Below are the code and all the weights of a small trained network. Each question names an input and a target symbol and asks about switching units off, where a switched-off unit gives its printed mean instead of its output.

import numpy as np


def w(rows, s, z=0):
    codes = np.array(rows[::2]) - 128.0
    scale = np.full(codes.shape[1], s)
    scale[-1] = z or s
    return codes * scale


def f(y):
    return np.maximum(y, 0)


def softmax(a):
    e = np.exp(a - a.max(-1, keepdims=True))
    return e / e.sum(-1, keepdims=True)


def log_softmax(a):
    a = a - a.max(-1, keepdims=True)
    return a - np.log(np.exp(a).sum(-1, keepdims=True))


def net(x, mask):
    ids = ['αβδζλμξπψ'.index(c) for c in x.split()]
    T = len(ids)
    res = E[ids] + P[:T]
    u = 0
    for l in range(3):
        q, k, v = (res @ M[l].T for M in (Q, K, V))
        z = softmax(np.where(np.tri(T) > 0, q @ k.T / 3**0.5, -1e9)) @ v
        res = res + np.where(mask[u], z, O[l][:, -1]) @ O[l][:, :-1]
        u += 1
        y = f(res @ A[l][:, :-1].T + A[l][:, -1])
        res = res + np.where(mask[u : u + 4], y, B[l][:, -1]) @ B[l][:, :-1]
        u += 4
    return log_softmax(res[-1] @ U[:, :-1].T + U[:, -1])


Q, K, V, O, A, B = {}, {}, {}, {}, {}, {}
E = w([
[126,170,117,56],'α',
[87,152,121,119],'β',
[154,135,122,94],'δ',
[204,145,135,60],'ζ',
[106,2,175,161],'λ',
[168,180,79,88],'μ',
[77,164,143,192],'ξ',
[128,176,154,125],'π',
[172,91,71,128],'ψ',
],0.02)
P = w([
[141,245,137,203],'0',
[117,41,81,118],'1',
[51,156,172,99],'2',
[184,93,70,109],'3',
[62,177,164,124],'4',
[119,68,74,58],'5',
[66,188,158,131],'6',
[169,104,54,115],'7',
[62,197,150,143],'8',
[196,124,43,118],'9',
[63,206,136,161],'10',
[200,147,16,169],'11',
],0.012)
Q[0] = w([
[127,186,156,2],'L0H1',
[156,122,170,174],'L0H1',
[8,4,188,135],'L0H1',
],0.0087)
K[0] = w([
[231,151,214,106],'L0H1',
[126,18,197,122],'L0H1',
[31,72,195,3],'L0H1',
],0.0072)
V[0] = w([
[106,242,211,150],'L0H1',
[165,182,224,149],'L0H1',
[109,254,72,48],'L0H1',
],0.0054)
O[0] = w([
[217,148,101,203,254],'L0H1',
[48,254,66,235,190],'L0H1',
[149,193,142,141,242],'L0H1',
],0.0077,0.0049)
A[0] = w([
[227,44,62,2,133],'L0N1',
[66,42,94,162,184],'L0N2',
[137,71,122,165,252],'L0N3',
[59,119,161,186,89],'L0N4',
],0.0097,0.0041)
B[0] = w([
[95,137,142,210,252],'L0N1',
[129,233,125,149,206],'L0N2',
[52,152,53,8,196],'L0N3',
[241,1,153,105,223],'L0N4',
],0.0087,0.0039)
Q[1] = w([
[205,110,63,250],'L1H1',
[84,226,104,147],'L1H1',
[122,156,115,180],'L1H1',
],0.011)
K[1] = w([
[68,124,83,187],'L1H1',
[170,254,108,207],'L1H1',
[209,134,181,170],'L1H1',
],0.0075)
V[1] = w([
[216,92,159,120],'L1H1',
[72,163,65,65],'L1H1',
[106,2,166,227],'L1H1',
],0.0083)
O[1] = w([
[251,101,85,204,108],'L1H1',
[153,118,166,120,77],'L1H1',
[173,136,153,189,7],'L1H1',
],0.011)
A[1] = w([
[224,100,166,161,167],'L1N1',
[77,126,99,128,183],'L1N2',
[76,8,203,168,150],'L1N3',
[87,172,200,147,252],'L1N4',
],0.011,0.0033)
B[1] = w([
[115,2,177,139,149],'L1N1',
[189,239,180,59,255],'L1N2',
[243,42,113,156,157],'L1N3',
[18,217,222,209,235],'L1N4',
],0.0096,0.0074)
Q[2] = w([
[103,224,107,119],'L2H1',
[137,174,56,147],'L2H1',
[130,254,75,174],'L2H1',
],0.0062)
K[2] = w([
[1,191,49,238],'L2H1',
[195,167,154,153],'L2H1',
[123,98,113,94],'L2H1',
],0.0099)
V[2] = w([
[133,26,254,56],'L2H1',
[127,250,205,219],'L2H1',
[117,80,48,208],'L2H1',
],0.0057)
O[2] = w([
[78,143,137,94,57],'L2H1',
[103,114,209,108,255],'L2H1',
[102,255,177,102,95],'L2H1',
],0.0096,0.029)
A[2] = w([
[58,145,118,127,147],'L2N1',
[174,147,198,75,4],'L2N2',
[91,178,148,167,18],'L2N3',
[55,216,148,10,88],'L2N4',
],0.011,0.0031)
B[2] = w([
[12,186,90,116,158],'L2N1',
[158,121,116,80,213],'L2N2',
[83,43,2,35,186],'L2N3',
[198,136,68,194,253],'L2N4',
],0.0078,0.019)
U = w([
[116,24,56,89,95],'α',
[109,157,192,219,183],'β',
[126,177,113,127,191],'δ',
[127,183,8,104,1],'ζ',
[8,191,131,108,253],'λ',
[168,79,16,123,105],'μ',
[188,241,79,251,140],'ξ',
[198,254,231,115,43],'π',
[94,157,108,147,140],'ψ',
],0.0069,0.0024)

Each question gives the input, a string of symbols that net reads in full, and the target symbol t.
The units are the heads (3 rows each of Q, K, V and O) and the neurons (one row each of A and B). Each row of codes is followed by its name. A weight is (code - 128) times the scale printed after its matrix; where a second scale follows, it is the last column's (O, A, B and U).
mask holds one flag per unit, layer by layer, with each layer's heads first. A switched-off unit (its flag False) gives its mean, the last column of its rows in O or B, instead of its output. The means were averaged over made-up inputs and are rounded, as every weight is.
A unit's drop is (log p(t) with every unit on - log p(t) with that unit switched off) / (log p(t) with every unit on - log p(t) with every unit switched off).
The circuit of an input: a set's keep is (log p(t) with only the set's units on - log p(t) with every unit switched off) / (log p(t) with every unit on - log p(t) with every unit switched off). Starting from the 12 units with the biggest drops (on a tie, the unit counted first), units are removed one at a time, each time the one whose removal leaves the highest keep (on an exact tie, the one counted first), for as long as the keep stays at least 0.8.
units of the circuit, in order: the units of the circuit, biggest drop first
most important unit: the unit with the biggest drop
top k neurons: the k neurons with the biggest drops, biggest first
k most important neurons of layer l: the k neurons of layer l with the biggest drops, biggest first
input ξ ζ λ π α ξ β ξ λ α, target ξ: units of the circuit, in order => L0N4, L0H1, L1H1
input ξ μ α π π ξ μ ξ α π ζ ζ, target ξ: units of the circuit, in order => L0N4, L0N1, L1H1
input α α ξ π δ π β π π π π μ, target α: units of the circuit, in order => L2H1, L1N4, L1H1
input π π ξ π α π π λ π ξ, target π: most important unit => L1N4
input λ π π, target λ: units of the circuit, in order => L1N4, L2N1
input π π π ψ ξ π α π ξ δ, target π: 3 most important neurons of layer 2 => L2N3, L2N4, L2N1
input α λ ψ π, target α: top 3 neurons => L0N4, L1N4, L0N1
input ξ π π ζ δ ξ π δ π ψ, target ξ: units of the circuit, in order => L0N4, L0N1, L1H1
input α λ μ π π α ζ ξ ξ μ π ζ, target α: top 2 neurons => L0N4, L1N4
input π μ α π α π μ α ξ ψ, target π: top 4 neurons => L1N2, L0N3, L2N3, L1N4
input π ζ ξ π ξ μ, target π: units of the circuit, in order => L1N4, L2H1, L2N3, L0H1
input π α λ π π π π π β β, target π: top 3 neurons => L1N4, L2N3, L1N2
input α μ ξ β α ξ ξ λ α ξ, target α: units of the circuit, in order => L2H1, L0H1, L1H1, L0N4
input π ξ ζ ζ, target π: top 4 neurons => L2N3, L1N4, L2N4, L0N4
input λ ξ β ξ π π π, target λ: units of the circuit, in order => L1N4, L2N3
input α λ π π π δ π λ π δ, target α: top 4 neurons => L1N4, L0N4, L2N4, L1N2
input β π π ψ δ π α, target ζ: top 3 neurons => L2N4, L0N4, L2N3
input ξ π μ π μ ξ ξ δ π μ ξ ψ, target ξ: units of the circuit, in order => L0N4, L2N3
input μ ξ μ ξ, target μ: units of the circuit, in order => L1N4, L0H1, L2H1
input α ξ ζ δ δ ξ π π π π μ ζ, target α: units of the circuit, in order => L2H1, L1H1, L1N4, L0N4
input α μ ξ ξ α ξ, target α: units of the circuit, in order => L2H1, L1N4, L0N4
input ξ π α ξ λ ξ, target ξ: most important unit => L0N4
input ζ α λ ξ ζ π ξ λ, target ζ: top 2 neurons => L0N2, L0N3
input π λ α ξ π π, target π: most important unit => L2H1
input ξ α α π, target ξ: top 3 neurons => L0N4, L1N4, L1N2
input π π α π π π ξ λ, target π: 2 most important neurons of layer 0 => L0N2, L0N3
input ξ π ζ λ π π π π ξ λ, target ξ: top 3 neurons => L0N4, L2N4, L1N2
input ξ μ α ξ π ξ μ α π β, target ξ: most important unit => L0N4
